Below are the code and all the weights of a small trained network. Each question names an input and a target symbol and asks about switching units off, where a switched-off unit gives its printed mean instead of its output.

import numpy as np


def w(rows, s, z=0):
    codes = np.array(rows[::2]) - 128.0
    scale = np.full(codes.shape[1], s)
    scale[-1] = z or s
    return codes * scale


def norm(h):
    return h / np.sqrt((h * h).mean(-1, keepdims=True) + 1e-5)


def f(y):
    return y / 2 * (1 + np.tanh(0.7978845608 * (y + 0.044715 * y**3)))


def softmax(a):
    e = np.exp(a - a.max(-1, keepdims=True))
    return e / e.sum(-1, keepdims=True)


def log_softmax(a):
    a = a - a.max(-1, keepdims=True)
    return a - np.log(np.exp(a).sum(-1, keepdims=True))


def net(x, mask):
    ids = ['Ψαγζξτ'.index(c) for c in x.split()]
    T = len(ids)
    res = E[ids] + P[:T]
    u = 0
    for l in range(3):
        q, k, v = (norm(res) @ M[l].T for M in (Q, K, V))
        z = softmax(np.where(np.tri(T) > 0, q @ k.T / 2**0.5, -1e9)) @ v
        res = res + np.where(mask[u], z, O[l][:, -1]) @ O[l][:, :-1]
        u += 1
        y = f(norm(res) @ A[l][:, :-1].T + A[l][:, -1])
        res = res + np.where(mask[u : u + 4], y, B[l][:, -1]) @ B[l][:, :-1]
        u += 4
    return log_softmax(norm(res)[-1] @ U[:, :-1].T + U[:, -1])


Q, K, V, O, A, B = {}, {}, {}, {}, {}, {}
E = w([
[202,190,142,207,125,144,217,166],'Ψ',
[116,32,138,166,245,173,98,178],'α',
[159,207,187,151,118,194,201,81],'γ',
[169,49,115,212,201,146,159,226],'ζ',
[89,47,173,85,204,204,117,97],'ξ',
[204,151,209,128,168,37,1,124],'τ',
],0.0017)
P = w([
[108,57,139,81,34,54,174,155],'0',
[92,97,186,231,208,143,153,2],'1',
[122,144,153,105,222,129,198,60],'2',
[194,147,125,59,196,162,160,94],'3',
[242,139,118,65,142,203,118,137],'4',
[224,127,132,113,89,217,83,172],'5',
[145,129,169,155,69,179,98,201],'6',
[54,142,202,185,65,138,109,223],'7',
],0.0023)
Q[0] = w([
[203,135,1,33,223,108,177,40],'0.h1',
[11,149,112,142,198,16,199,90],'0.h1',
],0.0058)
K[0] = w([
[179,144,67,66,254,94,187,39],'0.h1',
[26,126,161,216,172,53,168,64],'0.h1',
],0.0048)
V[0] = w([
[172,253,136,209,51,96,178,141],'0.h1',
[140,72,47,227,142,50,116,200],'0.h1',
],0.0027)
O[0] = w([
[118,25,105,75,155,134,94,106,129],'0.h1',
[142,200,134,3,136,160,137,89,2],'0.h1',
],0.0043,0.00068)
A[0] = w([
[153,113,111,187,72,133,227,118,217],'0.n1',
[179,107,72,185,142,174,64,152,48],'0.n2',
[171,238,182,61,151,183,157,127,4],'0.n3',
[89,118,119,190,147,254,148,83,65],'0.n4',
],0.0036,0.0013)
B[0] = w([
[66,139,161,140,185,147,78,177,249],'0.n1',
[10,127,175,125,143,72,208,90,201],'0.n2',
[2,124,149,134,139,154,66,138,161],'0.n3',
[185,130,53,34,159,110,148,222,233],'0.n4',
],0.0037,0.0018)
Q[1] = w([
[143,69,252,129,207,145,86,182],'1.h1',
[117,114,163,151,110,175,116,164],'1.h1',
],0.0046)
K[1] = w([
[72,112,161,144,110,3,69,92],'1.h1',
[147,157,186,112,59,105,142,102],'1.h1',
],0.0047)
V[1] = w([
[66,112,64,42,111,198,255,232],'1.h1',
[156,149,106,85,28,56,109,195],'1.h1',
],0.0032)
O[1] = w([
[50,89,120,236,186,221,253,17,58],'1.h1',
[201,210,87,81,225,55,253,50,3],'1.h1',
],0.0032,0.0013)
A[1] = w([
[124,188,87,98,159,129,224,146,1],'1.n1',
[132,144,190,152,149,152,114,204,67],'1.n2',
[138,254,143,137,132,107,99,119,139],'1.n3',
[138,90,141,32,140,112,75,116,135],'1.n4',
],0.0058,0.0031)
B[1] = w([
[99,79,152,227,30,210,1,119,114],'1.n1',
[219,120,137,128,147,111,94,24,254],'1.n2',
[210,73,66,155,81,169,143,183,145],'1.n3',
[93,92,119,22,107,210,241,58,176],'1.n4',
],0.0037,0.0038)
Q[2] = w([
[159,85,164,200,226,207,147,2],'2.h1',
[45,197,23,113,76,71,135,113],'2.h1',
],0.0094)
K[2] = w([
[171,140,74,58,107,115,71,158],'2.h1',
[143,93,139,166,249,195,154,173],'2.h1',
],0.012)
V[2] = w([
[154,20,52,168,111,125,150,83],'2.h1',
[61,42,96,123,127,161,92,254],'2.h1',
],0.004)
O[2] = w([
[134,164,22,235,81,34,82,209,253],'2.h1',
[255,118,91,177,134,218,154,214,34],'2.h1',
],0.0038,0.0018)
A[2] = w([
[128,120,104,82,57,173,51,132,71],'2.n1',
[99,157,68,158,123,14,142,134,3],'2.n2',
[173,246,118,66,105,132,74,119,94],'2.n3',
[134,87,124,67,118,255,136,29,20],'2.n4',
],0.006,0.0031)
B[2] = w([
[11,154,183,177,227,180,112,137,216],'2.n1',
[1,209,3,47,192,129,10,175,157],'2.n2',
[93,181,43,174,106,143,231,155,253],'2.n3',
[145,110,13,120,61,131,53,167,251],'2.n4',
],0.0046,0.0016)
U = w([
[149,9,94,50,68,194,47,106,165],'Ψ',
[40,142,164,231,152,220,243,110,91],'α',
[106,78,247,74,177,30,84,86,198],'γ',
[6,185,2,153,151,125,79,150,7],'ζ',
[247,127,146,238,75,55,76,203,139],'ξ',
[174,172,55,48,124,75,244,108,163],'τ',
],0.0061,0.0013)

Each question gives the input, a string of symbols that net reads in full, and the target symbol t.
The units are the heads (2 rows each of Q, K, V and O) and the neurons (one row each of A and B). Each row of codes is followed by its name. A weight is (code - 128) times the scale printed after its matrix; where a second scale follows, it is the last column's (O, A, B and U).
mask holds one flag per unit, layer by layer, with each layer's heads first. A switched-off unit (its flag False) gives its mean, the last column of its rows in O or B, instead of its output. The means were averaged over made-up inputs and are rounded, as every weight is.
A unit's drop is (log p(t) with every unit on - log p(t) with that unit switched off) / (log p(t) with every unit on - log p(t) with every unit switched off).
The circuit of an input: a set's keep is (log p(t) with only the set's units on - log p(t) with every unit switched off) / (log p(t) with every unit on - log p(t) with every unit switched off). Starting from the 12 units with the biggest drops (on a tie, the unit counted first), units are removed one at a time, each time the one whose removal leaves the highest keep (on an exact tie, the one counted first), for as long as the keep stays at least 0.8.
units of the circuit, in order: the units of the circuit, biggest drop first
top k neurons: the k neurons with the biggest drops, biggest first
top k neurons in layer l: the k neurons of layer l with the biggest drops, biggest first
input α ζ γ, target Ψ: units of the circuit, in order => [2.h1 0.h1 2.n4]
input ζ τ ζ γ τ, target α: units of the circuit, in order => [1.h1 1.n4 2.n1 2.n3]
input ξ τ γ α γ ζ τ, target γ: units of the circuit, in order => [0.h1 2.h1 1.h1]
input τ ξ ζ, target ξ: top 2 neurons => [1.n3 1.n1]
input Ψ ζ α ζ τ Ψ α ζ, target α: units of the circuit, in order => [0.h1 1.n2 2.n3 2.n4]
input Ψ Ψ ζ Ψ, target ζ: units of the circuit, in order => [1.h1 2.h1 2.n2]
input α γ α, target Ψ: top 3 neurons => [0.n3 0.n4 2.n4]
input ζ ζ ξ ζ ξ, target α: units of the circuit, in order => [1.h1 0.h1]
input γ α α, target ξ: top 2 neurons in layer 0 => [0.n4 0.n1]
input γ Ψ γ α, target ξ: top neuron in layer 0 => [0.n1]
input α Ψ τ ζ ζ, target ζ: top 3 neurons => [0.n3 0.n4 1.n2]
input α ζ α, target Ψ: top 3 neurons => [0.n3 2.n4 0.n4]
input Ψ ξ α τ τ, target ζ: top 2 neurons => [0.n2 0.n4]
input Ψ γ α ξ γ ξ, target ζ: top 2 neurons in layer 0 => [0.n4 0.n2]
input γ ζ Ψ Ψ τ, target Ψ: top 3 neurons => [1.n4 2.n4 0.n2]
input ζ γ ξ, target α: top neuron => [0.n4]
input Ψ τ γ ξ Ψ α τ, target ζ: units of the circuit, in order => [1.h1 2.h1 1.n1 2.n2]
input Ψ Ψ Ψ ξ ξ, target ζ: units of the circuit, in order => [1.h1 2.h1 0.h1 2.n2]
input τ ξ ζ ζ τ τ, target τ: units of the circuit, in order => [1.h1 1.n4]
input τ Ψ ξ α ξ Ψ ζ, target Ψ: units of the circuit, in order => [0.h1 2.h1]
input Ψ Ψ τ α α Ψ, target α: units of the circuit, in order => [2.n1 2.n4]
input ξ ζ τ τ ζ ξ ξ, target γ: top neuron in layer 0 => [0.n1]
input ξ γ α α, target γ: top 3 neurons => [0.n1 0.n2 0.n4]
input γ ζ γ ζ ζ, target ξ: top 2 neurons => [1.n2 0.n4]
